cols: X R B H E V M
[147  72 146 152 109  87 136] : Zutap
[147 151 146 152 109  87 136] : sof
[104 102 138 168 173 157 156] : Mesi
gone Mesi: [156 138 173 104 102 168] -> [157]
gone sof: [151 109 146 136 147  87] -> [152]
down: [152 152] -> H
down: [87 87] -> V

cols: T D W J K
[114 148 138 174  91] -> fafe
[ 83 168 138 144 136] -> Fef
[173  77 158 159 121] -> savi
[ 97 155 170 169 111] -> regod
[165  86  98  87 169] -> fol
[155  97 106 180  98] -> gavo
[ 92 152 128  93 116] -> moreb
[154 108 113 160 115] -> Lat
[138 122 124 186  83] -> Tum
[137 115 114 133 144] -> guvol
[155  95 100 111 178] -> pim
[109 140 121 113 176] -> Vom
down: [159 169  87 180  93 160 186 133 111] -> J
gone moreb: [116  93 152 128] -> [92]
down: [ 93 160] -> J
gone fol: [169  98  87 165] -> [86]
gone savi: [ 77 173 121 158] -> [159]
gone regod: [155  97 170 111] -> [169]
down: [111 169  98 116 115] -> K

cols: A S Y L
[135 199 200  73] : nalo
[133 128  95  91] : Daku
[119 126 133 127] : suf
down: [199 128] -> S
gone suf: [133 126 127] -> [119]
gone nalo: [199  73 135] -> [200]
gone nalo: [200  73 135] -> [199]
gone suf: [127 133 119] -> [126]
down: [135 133] -> A

cols: C Q F G
[148 128 139 149]  bipo
[184 158 203 128]  tuger
[184 158 203 204]  zosom
[153 154 128 159]  ziri
gone zosom: [184 204 158] -> [203]
down: [148 184] -> C
gone zosom: [203 184 204] -> [158]
down: [203 203] -> F
down: [128 158] -> Q
gone ziri: [128 159 154] -> [153]

cols: giri Lak tegof pibe rivi vago vutis
[136 138 133 130  96 158  95] -> Rig
[136 138 133  66  96 126  65] -> kebaf
[130 127 125 130 100 159  85] -> nabar
gone kebaf: [133  96  66 126 136 138] -> [65]
down: [138 138] -> Lak
down: [126 159] -> vago
down: [96 96] -> rivi

cols: Num begev zikek Puneg muda bozif fakol
[119 136 111 140 197 168 125] -> Rimi
[120 117 117 161 171 131 158] -> Pipa
[128 125 119  90 103  98 161] -> dif
[114 135  99 134 105 125 148] -> fomef
[121  94 137 102 116 132 109] -> sidu
[129 128 165 100 166 136 128] -> Lige
[164 125 119  90 103 155 163] -> Suku
down: [ 99 137 165] -> zikek
gone Suku: [155 103 164  90 119 125] -> [163]
down: [171 103 105 116 166] -> muda
gone dif: [ 98 125 119  90 161 103] -> [128]
gone Lige: [128 166 129 100 128 136] -> [165]
gone sidu: [ 94 109 132 121 102 116] -> [137]

cols: fiko mele zape Vuz dak
[178 159 158 136 183] -> lelu
[144 132 131 131 154] -> Pozol
[131 128 120 132 116] -> dom
[153 154 144 171 176] -> tavav
[186 145 150 157 184] -> Buval
[154 139 130 146 144] -> Dani
[150 140 135 137 145] -> sut
[186 145 146 161 182] -> poveb
[179 137 146 162 170] -> mutov
gone dom: [128 132 120 116] -> [131]
gone lelu: [159 178 136 158] -> [183]
gone tavav: [171 153 144 176] -> [154]
gone dom: [120 131 128 116] -> [132]
down: [131 120 144 150] -> zape

cols: N U Z P
[151 134 184  77]  ral
[133 108 122 181]  gusa
[140 110 132 173]  Fup
[133 108 122  93]  Zuda
down: [133 140 133] -> N
down: [122 132 122] -> Z
down: [151 133] -> N
down: [184 122 132] -> Z
gone ral: [ 77 134 151] -> [184]
down: [151 133 140] -> N

cols: daka batu loze Buzir notag sagir vulas Nida vap
[158  90  82 168 128 118  95 124 103] = rarin
[ 56 102  70 196  89 142 113 158 144] = Fala
[ 95  88 175  81  55 134 128 196 108] = peba
[ 71 102  70 196 161  55  89 126  88] = Zizal
down: [108  88] -> vap
down: [144 108  88] -> vap
gone Zizal: [126  88 161 196  71  55 102  89] -> [70]

